Each row has a hidden value; after the row comes its tier, the name of the range that the value falls in. Each part has its own.
[ -78 -134 -321   -8   23  -74 -125  147   87  305 -378   48    2  -49
 -172 -135   67  133  -66   11  -89   94  -33   81  232  161  -86  -67
  129  -43   16  155  196 -450   26  188 -141 -107]  gh
[ -55  -80 -358 -224   91   12  193  419 -111  108 -511  -99  301  -58
  -48   -3  472 -168  189   51  -17  -69  349 -112  -26  -61 -331   40
  161  311  206   89  134 -346   -4  -72   65  -43]  Rd
[  59  104  -83   15  123  207  266  307 -164 -121  165    0   62   92
  -30  271   98 -110 -124 -140  171  -40  185  188   58 -279   13  125
   10  250  101 -169   21  -39   67 -257 -162  203]  Hz
[  27   -4 -343  -63   61  148  221  459 -274   80 -227   -6  219   -9
  -38  108  323 -107    4   37  182   -6  200  141 -127 -181 -194  118
   20  156  262   99   95 -251   -4 -252 -126  148]  zb
[-262  123  221 -160 -200  -18  -41 -104  259   89  -16  -19  157   40
  -35  -19  -78    2  -28  -36 -170   48  -86 -199  370   80  144   25
   34 -110   14   13 -309  277 -182   -8  -68 -451]  nt
[  96  -10  417   32  -36   19 -189 -622  400 -239  338 -193 -488  -18
  292  168 -333 -170  199   75 -243  128 -124 -166  106  278  153 -120
  171   -3 -471 -252  114  600 -265  327  301   16]  Rd
[  79   -3   59  -79   92  160   35  -79   35 -155  215 -156 -186   32
   99  191  -94 -178  194   13  -15  -87  168   32  -43  -70    5  -28
   97  151  -88 -211  116  165  -89    9  115  146]  Rd
[ 238   21  -89  125    7   60  157   18  -36  -82   71  -25  -35   54
  138  271  159  -68  -29   27   61   24  -33  274   64  -83  -42   48
   17  211    4 -145  272   70  -34  -42  -57  315]  Hz
[ 173  -31 -141   70    3  -45   65   -5   94  -18 -169  -55   -6  -38
   66  131  261  -58   15   59  -56   26  -22  111  119   70 -150  -24
  136  217  -44  -71  364  -63  -79  154   41  161]  tc
[-236  181  -18    2  -15  241  167  279 -118   30  392   51   -9   47
 -112  137 -225    9 -128 -113  281  -26   47  124   48 -354  324  188
 -105 -153  184   14 -363  116   23 -412 -398  -61]  gr
[  54   51  262    3   79  163  -75 -300  219 -259  419 -168 -385    2
   83  187 -299 -159  104  -33  -73  -40   45  -46   49   29  135  -82
  149   61 -285 -294  123  341 -156  169  156   86]  gr
[ -86  -31 -205   77  -56 -154   40   81  178  169 -305   23   23 -117
  -12  -31  219   44  -39   46  -43  152  -85  -59  229  114  -12   42
  136   47  -34  148  105 -132  -28  110 -125 -109]  gh
[-181   27  -54 -262 -136  -20  -41  126  116  204 -370  -29  370   47
 -156  -96  178   10    3   -4 -197  -59   48 -102  323   87 -142  -42
   73   14  190   65  -66 -135 -142   49  -17 -392]  nt
[ 201  -64 -307  201  -67  -25  107   93 -111  176  -78   79  -22   42
  135  180  146   87  -54  107  126  128 -169  420   59  -58    9   87
  -76   30  105   72  233 -105   36 -108 -258  322]  Hz
[-185   82  -70   37 -131 -145  122  158  183  143 -330   74  213  -84
  -34  -21  284   27 -186  -29  -51  225 -113 -174  342  103   15  116
  102   41    8  173 -114   -1  -67  -10 -171 -286]  tc
[ -34   59  383  -56   49  191 -184 -278  225 -192  289  -85 -298   48
    8   97 -369 -125  -98 -106 -171  140  -20 -152  163  206  104  -96
  153  -54 -338 -215  -30  323 -209  195  171 -125]  zb
[ -52    3 -290  -18  170  180  266  438 -235   -9   14  -33  -19  -43
   -7  153  140 -150   66  -24  262    6  295   59 -178 -280  -12  165
   51  173  131   39  -30 -160   92 -314 -165  194]  zb
[  74  -59 -256  -17  -55   27   45  109  -67  139 -178  -40   65  -15
   51   63  174  -20  112  138   40  -10   -2  180  -25  -21 -110   14
   17   24  146   78  195 -114  -79  -34  -70  114]  gr
[ -58  -57 -232   13   46  -59   32  181   78  151 -288   24   33  -51
  -92  -16  168   28  -71  -29  -39   99   38    5  211   67  -70   11
  140  108   -9   74  131 -280   32   85 -109  -55]  tc
[ -91 -112  184  141   64  -99 -292 -444  459   55  174   -6 -578  -25
   44  -18 -499  103  -53  -86 -244  277 -191  -96  396  335  305 -127
  191 -124 -527 -104   38  106    7  400   -5 -121]  Hz
[ -43 -135 -421  -67  -43 -162   69  181   57  261 -501  -67  144 -122
   21  -69  376   -3  236  172  -46  -17   79   -8   64   42 -185    5
  123  125  144  192  218 -305  -11   72  -45  -37]  Rd
[ 125   17 -355  125    7   68  219  299 -187  122   17   64   94   66
  -14  205  176   69  -75    5  220  -61   -4  441   70 -278   24  117
  -83  121  250   -9  180 -226  112 -230 -342  303]  Hz
[ 216 -138 -280  240 -301 -377  -45 -243  256  265 -584   13   43 -176
  290  -13  488   85   78  353 -157  296 -436   98  164  396 -187  -11
   93  -10  -62  284  463   43 -220  319    8   82]  gh
[ 137  -57 -149   92  115  114   79   80  -83  -37   77  -32 -209   -8
  100  185    7  -94   33   29  107   96   74  169  -87  -49   -9   49
   68  115  -73  -51  187  -26    3  -51  -48  292]  gh
[-197  224  313 -214 -238   48    1 -106  253  -24   52  -60  311   87
  -87   42    9  -41  -68  -61 -186 -104  -72 -153  407   10   69   -5
   24  -32  107 -114 -229  343 -264   -2  -13 -450]  nt
[ -72  -32 -145  -43 -249 -225  -53 -103  269  241 -427  -46  193  -98
   45  -93  286   60  116  187 -189   41 -193  -72  271  207  -97  -42
   92  -39   76  175  144   -2 -193  202  -14 -248]  Rd
[ -96   99   15  105  171  123  214  122   64 -165  386  -34 -282  -33
   12  226 -140 -105  -25 -150  184   22  160  -14   72 -256  275  142
   94  164 -138 -161 -112  130  107 -168 -188  127]  tc
[  45  -68 -453   76  -10    2  119  331 -162  244 -259   61  110  -36
  -44   45  255   70  -21   90  162   38   -7  287    1 -108  -87   88
   -8   31  231  177  193 -349   51 -127 -270  171]  gh
[-100  -44 -151   53  -84 -192  -69  -35  292  190 -336    8   -1 -123
  -59  -95  161   84  -44   46 -147  129 -141  -93  324  216  -20  -38
  171    3  -91  125  160 -147  -70  259  -74 -198]  gh
[ -20  -69 -135  -41 -220  -48 -126   11   15  305 -412   64  184    7
   43  -79  129   73  -70  156 -117  244 -225   65  138  268 -130  -10
  -11 -207   96  263   35  -51 -201   46  -66 -174]  gr
[  28  -13 -239 -146   87  103  116  268  -65   -5 -217 -116  158  -30
  -96   60  282 -132  113   20    9 -163  247   29   -9  -97 -241  -25
  139  241  156  -53  251 -246  -55   11   51   56]  gr
[ -79  -33  251   20  156  137 -232 -245  246  -45  325    1 -449  108
  -73   63 -566   35 -163 -214 -170  171  -23   -7  333  172  253 -112
  133  -73 -398 -227  -49   58   22  217  -16  -85]  Hz
[ 207   20   38   40  -31  154  -66 -170   33  -90  211  -88 -147   55
   63  184  -90  -56   32   70  -14  -67  -85  258    9   12  -23  -78
   28    7  -30 -178  304  141 -181  105   42  219]  zb
[   4  132    0  -90   29  262  219  270 -189 -132  139  -54  132   54
   11  220  105 -191  -30  -39  161  -36  180   59  -91 -225  -42  123
   -2  124  155  -83  -73  132 -100 -293  -58   87]  gr
[-128 -171 -328   41  -99 -250  -96  -30  231  338 -456  -16  -75 -175
   47 -163  151   96  167  186 -112  169 -122  -89  161  234  -23  -27
  141  -87  -51  284  144 -211  -38  216  -84 -153]  gr

Part 2:
[  63 -169  274   36 -262 -249   73 -237 -220 -127  -26 -156  -88 -213
  209 -325  112  304 -184  -41   81   76  -68 -179   24   24  407 -227
 -390 -210  148  -69  173 -312  -52 -207  138   92]  J
[  -5  176 -131  -52  119  128   68  153  -51    1  103   96  -26  114
  -71  165 -139   18   -4  -31   78   81  110  103   98    7  -62  132
  182   32 -143   66  -15   99   23  168  -86  -84]  Z
[  54  -82  -24    7  -40  -72   21  -24   25   88    7    0    0  -49
   -3   27   64  -23   86 -118  -46   16   -8   -1 -102  -36   14   -4
  -87   80  -86   86  -98   15   -7  -40   62  121]  M
[  22  -20  -69  -41   -1  -26   87   16  -11  -64  -33   99   21   52
   18   16  -74    0  -52 -103   -9   52   22   44   46   14  -57   82
  -72  115  -48  -12  -27   -4   31   24   29    4]  D
[  17  -17  -32   49  -23  -35   10  107  -48   14  -83  110   36   18
  121  -49  -12   75   66  -88  -21    7    6  184   17   71  -89 -143
  -18   87   -2  -14   77  -39   18  -99   26 -110]  J
[  69  -71   -5  133  -68  -41   -1   78    2   67  -88    9   40  -26
   89  -75   94  -21   75 -163 -103  -42   13  109  -29   15  -39 -147
  -54  126  -43    7  -37  -67   37  -94   99    5]  B
[  3  24  51   6 -67 -13  13 -57 -25 158   1 -94 -43 -38 -29 -66 115  70
  97 -35  35 -37   4 100 -64 -28  46 -88 -30 -20 -65  58 -51  -3 -28  45
 130  57]  R
[  48 -105  115  -10 -111 -143   37 -150  -11   28  -44  -73  -50  -88
   32 -134   66   72  -10  -87   -9    3  -35  -40  -81  -12  155  -63
 -201  -30   -7  -17   -9  -75  -38  -78  140  141]  S
[ -64  -14  -56 -173  -47  -27  100 -120  -33   26   66   40  -44    0
  -20   53  -23   42    8  -47   40  112  -31  -36  -84  -78    6  117
 -134   12  -42  102  -79   38  -36   38   13  109]  V
[ 55  -8 -17  -1 -25 -66   1  15 -22  43  13  31  12 -12  57  25  37  64
  64 -70  30  51  -1  41   2   3 -55 -27 -94  41 -52  57 -13  20  17 -11
  27  13]  D
[  -3  -65  -41  -13  -59  -37   54   -3  -24   32  -21   51   13  -16
   51   -9   27   21   48 -111  -36   37  -15   49  -62  -20  -24  -33
  -89   85  -33   55  -40  -26    1  -59   40   39]  V
[  63   42   55  -71   10 -104  -16  -97   89   49  -59    9  -31   45
  -19  -27  -15   36   43  -49   43   11  -11   72    5   23  -83   53
 -132    6  -52  -60  -17   98   -7   61  118   65]  R
[ 114  166 -174   72  151  180   50  212    5   69  180  -38   39   97
 -208  266  -19 -123   17  -77   56   14  188   14  132  -59  -70  241
  259  145 -310  166 -212  139   99  343  -42   28]  V
[ 37  17 -13 -38  -1 -66   1  16 -20  17   8  69  -9  12  63  29 -23  80
  52 -57  41  74  -2  54   4  21 -55 -14 -80  10 -37  27  32  39   0 -26
   0  -9]  J
[  80  -69   -5   26  -47  -98   17  -47    1  105    5  -24  -11  -70
   -2   14   96   24   86 -101   -5    0  -17    1  -74  -17   36  -26
 -106   50  -66   87  -92   13  -13  -29   87  111]  R
[  -7  -31  -45   -4  -69   -2   68  -26  -34  106   14  -29  -25  -34
   -9  -24   82  -25   38  -98  -53   -6   15   44  -69  -55   31  -22
  -53   75  -64   92 -116  -40   -5   15   98   74]  M
[  35   95 -103  -25   72   79   53   53   39  106   71  -13  -18   65
 -150  118  -16  -93   39  -68    2   -8   94   66    8  -46  -47  151
  109  100 -188   90 -160  106   24  202   50   63]  S
[ 591  344   15  535   13 -121 -278  290 -261  341  513 -431 -148 -280
  154  277  549   88   57  -98  135   84  232 -398  416  -53  236 -176
  -36 -271 -221  428 -253  -40  159  236  -18    9]  Z
[  43  -84   54  -23  -68 -101   38  -97   21   24  -37  -28  -14  -40
    4  -68   32   24   11  -92  -15   12  -15   -6  -67  -16   62   -3
 -147   34  -48   -2  -38  -23  -14  -31  107  122]  M
[  56   12   68  -54  -25 -106  -21 -100   67   77  -30  -27  -46    1
   -2  -40   25   31   55  -59   14   17  -12   33  -42   -4  -18   12
 -140  -15  -56  -23  -28   61  -19   22  113   97]  S
[  18  -44   13  -40  -50  -84   55  -28  -63  -48  -21   59   -5  -14
   77  -43  -34  109  -25  -60   37   69  -12   26   12   27   28  -26
 -126   15    1   -4   55  -46   -6  -56   26    1]  J
[ -77 -330  161 -284   93 -131  176 -198  305 -438 -342  269  135  193
 -189 -118 -540    0 -125 -106   14   42  -63   76 -205  112   23  322
  -83  183  -98 -417  236  126  -63 -122   12  226]  M
[  40  154 -132  -10  136  161   50  153   42   48  104   13   32  134
 -181  197  -78  -90   35  -56   56   20  141   85   79  -41 -118  216
  214  124 -253   87 -137  156   67  287  -25   13]  V
[ -24  -36  -12  -18  -53  -22   46    6  -21   20  -50   58   -2    7
   66  -49   -6   36   42 -102  -38   29  -11   96  -57   -1  -24  -66
  -66   56  -16    4   12  -31   -8  -71   45    5]  D
[  49   48   76  -62  -37  -93  -20  -98   45   32  -31  -28  -23   33
   28  -58   25   64   20  -40   54   39   -8   40   35   -2  -79   24
 -177  -17  -37  -48   -4   51   12   68  114   53]  B
[-11  24  67   5 -62  12  -8 -20  -4 121  -4 -86  -4  -8 -13 -67  88  66
 109 -34  36 -18  16 113 -61 -34  -6 -89 -16  -6 -87  37 -16   7  -5  49
  99  43]  B
[ 118   82  -66  144  -78    0  -38   72 -130  257  197 -163  -49 -127
   51   91  297   18  124  -89    6   26   55  -61   21 -100   45 -110
  -43  -16 -111  283 -201  -35   39   80   55   52]  V
[ 121 -272 -248 -131   -8 -237  287  -76 -115 -382  -42  318  112   -2
   69  121 -213   19 -329 -149   21  178  -38 -206  197   77  -19  357
 -358  310   52   14  -74 -111   79  -50  -40   41]  Z
[ 104  149 -155   55  188  202   55  208   66   69  154  -53   62  125
 -300  264  -62 -153   36  -57   64  -26  207   54   95  -54  -66  287
  330  174 -368  132 -213  183   94  388  -23   63]  M
[ 127  128 -120  159  -72    0  -37  130 -203  263  227 -118  -70 -135
  114  114  300   50  105  -74   11   47   66  -39   86  -71   30 -152
  -31  -27  -71  315 -178  -65   46   61   23  -41]  J
[   2 -107   42 -158   66 -127   81  -40   82 -268 -163  249   56  118
   30  -20 -323  111  -75  -65   67  110  -35   77    3  121  -61  132
 -111   68   -5 -213  207   71  -18 -105  -50    0]  Z
[   5  262  -50   -4   55   68  -30  117    0   78   25   83 -166  111
  109   23  -79  -52   -7 -139 -104   75   75  108   65    9  -62  -42
   50  -82  -10  -44   12   44   -9    5   -9 -100]  J
[ 101  -14  -17   51  -53  -90  -18  -23  -18  168   48  -70  -19  -79
   15   21  165   12  100  -81   -5   -4    6    4  -29  -31    0  -48
 -111   43  -79  131 -129    9   10   23  108   85]  S
[ -44   23  -39 -132  -25  -35   71  -49  -75    9   54   71  -46    3
   35   35  -49  107   10  -19   70  109  -16   24  -25  -17    7   35
  -88  -23  -15   70   17   17  -34    2  -16    9]  J
[ 42 -19 -10 -43   4 -95   6  20 -12 -25 -30 109  21  18  78  19 -56 106
  48 -50  56  74 -15  78  14  53 -78 -17 -96  37 -24  -5  72  39   4 -53
  -8 -29]  J
[   9 -158  -85   33  -49  -13   80   45  -33   46   39   48   24  -77
    6   77   34  -33   90 -171  -84   48  -10  -36 -175  -63   89  -22
  -11  115  -95  155  -98  -32  -19 -131  -33  130]  V
[  27 -177    9   11 -117  -85  102  -68  -74  -19  -41  -32  100  -72
    1  -79   90   97    2  -49   55  -11  -20   27  -16  -11   32  -23
 -151  139  -53   63  -44  -99   31    2  112   71]  B
[  53 -175  232   -3 -204 -238   80 -207 -156 -170  -56  -67  -76 -157
  190 -272   12  256 -178  -71   52   94  -71 -158   -1   40  348 -162
 -353 -167  132 -106  183 -249  -55 -228   92   90]  J
[ 139  -71    4  299  -45  -26  -49  235   10   32 -192   41  115   11
  152 -136   99  -31   82 -205 -145 -123   59  243   73  104 -123 -271
   30  213  -43  -85   37 -114  101 -133  121 -127]  V
[ -76  -13   -8 -259  -59  -54  103 -235  -13   52  124  -28  -76  -24
  -85   69   -7   67   14    3  103  138  -51 -118 -131 -123   62  193
 -191  -59  -67  136 -113   82  -67   99   28  210]  B
[  16   51  -14    6  -15  -12   38   66  -98  -14  -12   54    6   24
   72  -31  -26  129   -5  -22   72   37   34  128   94   54  -33  -65
  -16   19  -17   -1   75  -35   21   19   20 -108]  Z

[  71  -70   64 -120   65  -47  -87 -163  184   35    2   73   30   49
   38 -163  101   87   55   97   26  137 -164  -20  137 -172  124  -48
  -97 -111   51   86 -168  -80 -187  -27   44   22]  rr
[  31  108  191   89  -94   85  109  189  -40   66   78  -70  125   57
 -124   32  143 -136  -76  -32  -71 -181    3   60 -170  -18 -108 -171
  -45  167   43 -209   -8   39  -37  -15  114   75]  pj
[  82   22  -29  -94 -121  147   99 -181  -14  -42   60 -123  -38  -74
   58  -10 -122   76 -175  -33   95   15  -61  -80  133  218  -11  119
  -76  -65 -266   53  -34  221  113  -17 -137   71]  dd
[  85 -114  -29 -112   22  -22  -34 -192  108  -68  117  -33   42  -16
   35  -90  101   19   31   34   29   48 -131  -44  125  -23  199   51
  -72 -103  -70  103 -257  -30 -120  -33   -9  198]  hq
[-143  153   58  216   21   65   46  271 -191  -66   26   57  101   52
   -5   20  119 -180  -27 -139  -86 -152  -43  195  -84   -8 -248 -149
   22   67  129  -93  -10   -8   48   13   23  -15]  gm
[  80   54   93  -17   41   33  184  -33  -82  -90 -135 -128 -125  -33
   48  -92   -1    1 -132 -137  143 -191 -105  122    6  370 -161   41
  -28   17 -150  117   47   89    5  -15  -71  -64]  hr
[-186  117  142  190  -92   42   -3  215  -47  -54   54   15  132   70
 -125   71  136 -179    0  -87 -123 -236   74  121 -162   56  -66  -40
   34  175  127 -174  -41  -32   27  -72  102   61]  hq
[ 200  -85 -171 -112   39   76   32 -141    4    1  120  -45   15  -89
   67 -112   80   58  -18   12   -1   41 -154  -69  136  -74   75  -27
 -117 -139 -136  141 -176   39  -53   18  -30  172]  hr
[  88 -106   62 -130   18  -40  -44 -194  181  -15   88  -18   58   23
   -4 -104  105   42   40   66   37   59 -128  -45  105  -60  210   33
  -93  -83  -40   62 -245  -47 -182  -51   39  165]  dd
[   3  -23  129  -67  -74  -55  -66 -126   92  -12   -2   13  -46   75
   46  -63  104   17  -37  140  -12   97 -108  -31   46  -71   73  -95
   -6   29   80   -5  -59  -39  -42    2    5  -19]  dd
[  58   58   60   65  -94   59  111  113 -160  -44   95 -103   20   14
   27   26  154 -158 -123   -1  -54  -93  -63   29  -90   14 -100 -214
   22  132   32 -111  -12   51   82   59  -15   72]  zc
[ -28  -13  123  -50  -84  -50  -94 -104  123    4  -35   44  -41   78
   27  -78  107   26  -19  146  -41   73  -66  -39   32  -84   85  -91
    3   62  124  -18  -27  -58  -30  -22   36  -58]  pg
[ 110   44  133  -77   51   19  181 -114   12  -32 -208 -126 -183  -34
    5 -128  -50  109 -124 -124  177 -208 -114  120   16  430 -156  125
  -79  -15 -221  174   79   95  -66  -51  -33 -104]  gm
[ -57  108  143  129  -38   66  119  178  -92  -69   22  -68   95   32
  -52   14   97 -172  -73 -131   -6 -224    7  126 -111  153 -117  -69
   10  139   31 -125  -22   39   21  -36   32   44]  zc
[-149   13 -210  125  -46   30 -155   82   26  -53 -149  133  -66  -61
   -8 -118  153   -6   82    5 -229 -230  133   -7  -46   15   62    3
   74  163  224   87   95 -145  160 -112  109 -128]  hr
[  60   30  -87  -54   -1   94   43 -120  -37   -3  -17   -6  -82  -54
   81  -79  -60  114  -93  -32   37   25 -132   11  135   85 -115   44
  -91 -125 -163  143   -6  116   38    5  -74  -12]  dc
[ -81   16   51   -9   13  -56 -157  -67   97   30 -103  166  -63   82
   59 -128   94   85   40  122  -73  117 -116   33   83 -180  -25 -103
  -20  -33  177   71    2 -106  -55  -10   46 -154]  gm
[ 185  -62 -150 -116    0  116   52 -154   23    2  118  -69   33  -97
   56  -97   16   67  -54   -6   28   37 -114  -94  149  -11   81   24
 -122 -126 -180  110 -155   96  -14   -5  -51  162]  rr
[  92   38  -48  -34   -1   82   98  -70  -99  -32  -25  -59  -98  -51
   85  -67  -13   52 -121  -50   50  -29 -134   36   80  142 -146  -14
  -59  -68 -147  119   14  111   54   30  -88  -17]  gm
[ 108  -86   -5 -112   79    2  -36 -144  168   14   56   23   84   -4
    9 -154   91   61   60   21   35   50 -129  -30  133 -104  159   18
 -120 -120  -27   93 -221  -47 -185  -54   47  122]  rr
[ -19  -23   74  -64   22  -61 -127 -122  123    6  -52  117  -28   80
   91 -142   95   65   23  131   -9  176 -148   -5  127 -183   49 -108
  -29  -59  145   63  -71  -88  -83    1    5  -97]  rr
[  86   52   13    0  -10   57  104    3 -108  -14  -22  -62  -79  -20
   45  -51   56    0 -107  -36   13  -77 -121   61    0  103 -159  -84
  -43    0  -81   58   25   68   27   36  -35  -13]  gm
[ 151   22  155 -102    3   34  222 -130   26  -56 -166 -199 -151  -47
    3 -113  -41   63 -159 -116  202 -226  -77   66    1  475  -75  121
  -63   42 -239  119   57  126  -37  -59  -49  -48]  pj
[-125   13 -156   86   10   -8 -111   23   27  -54 -196  116 -134  -47
    6 -138  107   50   65  -22 -152 -224   53   59  -17  102  -10   49
   39   92  137  160   98 -123   85 -101   94 -145]  dc
[-144  -13 -182   97 -122   24 -145   31   40  -86  -97   72  -66  -59
    1  -80  148  -37   43   43 -216 -210  158  -64  -49   54  142   12
  102  208  201   38   74 -111  201 -111   80  -74]  pg
[  29  -40  164 -107  -47  -64  -85 -157  186   36  -21   37  -17   89
   21 -108  100   61   -6  158    6  123 -112  -47   68 -121  120  -82
  -44    8   88   -5  -82  -59 -119  -25   47  -28]  pg
[ -49   26  -35   83 -108   56  -59  106   96   43  -84   29   12  -28
 -134  -71  166  -29   38   17 -197 -297  158  -33 -150   30   86  -23
   12  238  149  -57   78  -90   58 -129  188  -33]  pj
[   3  -35   67  -81   56  -72 -129 -139  132   22  -46  128  -29   79
   86 -155   99   90   43  127   -2  187 -183   10  142 -206   41  -98
  -56 -105  122   95 -100  -98 -133    6   17  -76]  hr
[  54 -100   88 -127   12  -78  -75 -211  165  -31   61    6   12   51
   29 -100  114   47   37  103   35  111 -156  -30  113  -79  186    3
  -65  -83    4   74 -220  -70 -168  -27   16  113]  hq
[ 132  -12 -119 -100   -9  131   27 -146   40   53   73  -13   14  -75
   29  -86  -41  129  -56   -8   17   53 -114  -65  153  -22   -3   55
 -147 -156 -192  112  -97  116  -20  -16  -35   93]  gm
[ -87  146  172  174  -36   94   77  270  -50   22   47    1  185   63
 -135   26  122 -170  -21 -124  -79 -235   42  135 -160    7 -142 -109
  -28  149   96 -201  -24    8  -33  -57  123   46]  rr
[ -93  102 -110  -21  -57  189  -61 -133   48   46  -13  117   11  -43
   59  -53 -223  195  -84  -44   17  129  -53  -30  235   14 -123  168
 -127 -195 -169   98   16  191  104  -57  -92  -82]  dc
[-138  -13 -144   99 -116   12 -119   39   32  -94  -88   47  -64  -51
  -25  -64  158  -53   40   22 -201 -248  150  -38  -76   97  133   27
   97  215  176   32   55 -112  172 -113   90  -44]  dd
[  25  -78   66 -103   16  -64  -87 -177  143  -43   25   40   12   53
   81 -126   99   32   21  104   34  145 -145  -30  140 -108  154  -43
  -37  -68   65   64 -172  -65 -111  -17  -10   38]  pg
[ -35  -29   57  -56    8  -59 -125 -123  116  -25  -52  105  -28   68
  104 -138   92   44   18  122   -8  157 -124  -15  128 -146   75  -92
   -8  -37  149   60  -71  -82  -50   -7   -7  -91]  pj
[ 119   17   87   -3 -119   39  103   31  -90   -3  107 -129   -5   16
   -3   19  161 -106 -120   58  -50  -72  -76  -19  -93   -1  -33 -195
   -8  126  -10 -100  -31   46   30   52   13  109]  pg
[-128   38  -60   87  -40    7 -143   60   57    5 -117  143  -35   14
  -12 -101  132   14   57   49 -174 -104   47   15  -26  -81    8  -59
   30  107  214   30   65 -121   63  -72  104 -136]  hr
[   8  -58   30  -91  106  -64 -134 -158  173   24  -23  141   17   61
   58 -173   85  112   91   83   10  164 -188   24  172 -204   79  -25
  -98 -166   77  134 -171 -106 -198  -28   42  -12]  gm
[  21   34   60  -33  104  -28  129 -109  -28 -109 -244  -62 -217  -31
   72 -151  -39   91  -84 -146  161 -195 -132  174   60  433 -169  140
  -32  -47 -154  246   67   42  -38  -49  -59 -137]  dc
[ -44  122  124  118    8   56   75  171  -81   14  -12   10   56   49
  -61  -11   94  -81  -39  -96  -41 -165  -54  153  -94   38 -202  -97
  -40   60   36  -69    6   12  -39  -14   69  -11]  gm
